Below is a small trained network, with its code and all its weights. Each question gives an input and a class and asks what happens when units are switched off, that is, made to give their printed mean instead of their output.

import numpy as np


def w(rows, s, z=0):
    codes = np.array(rows[::2]) - 128.0
    scale = np.full(codes.shape[1], s)
    scale[-1] = z or s
    return codes * scale


def f(y):
    return y / 2 * (1 + np.tanh(0.7978845608 * (y + 0.044715 * y**3)))


def log_softmax(a):
    a = a - a.max(-1, keepdims=True)
    return a - np.log(np.exp(a).sum(-1, keepdims=True))


def net(x, mask):
    res = np.array(x, float).reshape(1, 7) / 4 @ E
    y = f(res @ A[0][:, :-1].T + A[0][:, -1])
    res = res + np.where(mask, y, B[0][:, -1]) @ B[0][:, :-1]
    return log_softmax(res[-1] @ U[:, :-1].T + U[:, -1])


A, B = {}, {}
E = w([
[189,255,45,128,192,143,109,229,199,83,126,126],'x0',
[109,173,33,100,125,42,73,56,129,86,203,35],'x1',
[144,203,162,87,211,81,57,52,68,211,105,192],'x2',
[141,145,105,160,80,174,170,162,79,94,200,153],'x3',
[120,147,139,151,102,109,101,131,127,144,122,128],'x4',
[195,69,136,204,185,136,70,29,105,57,62,151],'x5',
[159,145,132,157,85,146,187,156,100,113,173,130],'x6',
],0.007)
A[0] = w([
[29,73,112,238,120,173,159,157,219,68,105,44,64],'neuron 1',
[31,129,112,45,110,174,129,209,131,204,147,111,85],'neuron 2',
[201,63,54,238,138,200,89,88,125,140,74,127,24],'neuron 3',
[149,67,170,133,144,150,125,217,138,162,95,229,28],'neuron 4',
[199,239,63,140,146,184,91,177,254,117,116,158,185],'neuron 5',
[27,190,112,120,94,188,173,142,179,195,84,141,2],'neuron 6',
],0.0061,0.0043)
B[0] = w([
[56,175,165,127,199,142,139,124,103,152,149,157,197],'neuron 1',
[157,159,104,127,103,117,184,64,151,68,90,172,187],'neuron 2',
[187,167,142,88,92,86,175,104,119,76,73,120,169],'neuron 3',
[141,114,116,54,143,83,85,187,74,89,222,3,189],'neuron 4',
[112,60,117,127,129,118,121,62,109,186,104,129,255],'neuron 5',
[128,133,124,67,132,69,124,113,100,111,125,136,146],'neuron 6',
],0.014,0.0076)
U = w([
[112,125,73,88,130,62,81,140,101,84,198,11,60],'0',
[128,107,134,114,125,146,151,103,132,142,126,138,246],'1',
[166,163,123,111,110,77,186,88,142,73,80,178,2],'2',
[85,188,174,128,194,159,126,113,98,161,143,179,143],'3',
[117,81,126,136,115,118,132,123,144,137,131,155,238],'4',
[102,20,130,134,80,142,147,81,117,191,133,132,27],'5',
[127,118,136,115,117,150,124,117,147,141,127,135,220],'6',
[144,150,126,164,111,175,66,211,225,140,124,169,12],'7',
],0.012,0.0081)

Each question gives the input, the list of numbers given to net, and the class t.
The units are the neurons (one row each of A and B). Each row of codes is followed by its name. A weight is (code - 128) times the scale printed after its matrix; where a second scale follows, it is the last column's (A, B and U).
mask holds one flag per neuron, in row order. A switched-off neuron (its flag False) gives its mean, the last column of its row in B, instead of its output. The means were averaged over made-up inputs and are rounded, as every weight is.
A unit's drop is (log p(t) with every unit on - log p(t) with that unit switched off) / (log p(t) with every unit on - log p(t) with every unit switched off).
The circuit of an input: a set's keep is (log p(t) with only the set's units on - log p(t) with every unit switched off) / (log p(t) with every unit on - log p(t) with every unit switched off). Starting from all 6 units, units are removed one at a time, each time the one whose removal leaves the highest keep (on an exact tie, the one counted first), for as long as the keep stays at least 0.8.
circuit, biggest first: the units of the circuit, biggest drop first
most important unit: the unit with the biggest drop
top k neurons: the k neurons with the biggest drops, biggest first
drop of u: that unit's drop, to one decimal
input [3,4,1,-7,-5,8,8], class 2: most important unit -> neuron 3
input [8,5,3,0,2,-2,-1], class 5: top 2 neurons -> [neuron 5; neuron 4]
input [-6,4,-5,-3,6,-1,-4], class 1: circuit, biggest first -> [neuron 4; neuron 5]
input [-2,3,1,-6,2,-7,4], class 2: top 3 neurons -> [neuron 2; neuron 4; neuron 5]
input [6,2,-2,0,8,5,-4], class 1: top 3 neurons -> [neuron 4; neuron 5; neuron 3]
input [8,6,1,1,-5,-2,-3], class 5: circuit, biggest first -> [neuron 5; neuron 4]
input [-5,-6,-1,3,-1,3,-1], class 0: circuit, biggest first -> [neuron 4; neuron 5]
input [-7,-5,-6,3,7,-7,-1], class 1: circuit, biggest first -> [neuron 2; neuron 1]
input [8,5,-3,7,-8,6,2], class 1: circuit, biggest first -> [neuron 5; neuron 4]
input [-6,7,-8,8,3,-8,7], class 2: top 3 neurons -> [neuron 2; neuron 4; neuron 5]
input [-3,7,8,-6,-2,-6,-4], class 3: top 2 neurons -> [neuron 4; neuron 3]
input [-7,0,-8,8,-7,-1,-1], class 3: top 2 neurons -> [neuron 1; neuron 5]
input [7,5,-4,-2,5,-8,-8], class 2: top 2 neurons -> [neuron 2; neuron 4]
input [3,-6,-2,5,-1,-3,0], class 0: most important unit -> neuron 4
input [-5,0,3,2,-5,-6,-4], class 2: circuit, biggest first -> [neuron 2; neuron 5]
input [7,-5,-4,-6,0,6,-5], class 5: top 2 neurons -> [neuron 5; neuron 2]
input [7,-3,5,1,-5,2,-6], class 5: top 2 neurons -> [neuron 5; neuron 1]
input [-7,-7,4,4,1,0,-3], class 0: top 2 neurons -> [neuron 4; neuron 5]
input [6,-1,-5,1,2,-5,-6], class 5: top 2 neurons -> [neuron 5; neuron 3]
input [6,0,4,0,2,-3,-2], class 5: top 2 neurons -> [neuron 5; neuron 1]
input [3,2,-4,2,-5,-2,-8], class 6: top neuron -> [neuron 4]
input [1,0,-6,-1,7,-8,8], class 2: drop of neuron 2 -> 0.8
input [4,4,2,-7,-4,0,3], class 4: drop of neuron 4 -> 0.8
input [0,-8,-1,-6,-8,5,-8], class 0: drop of neuron 5 -> 0.0
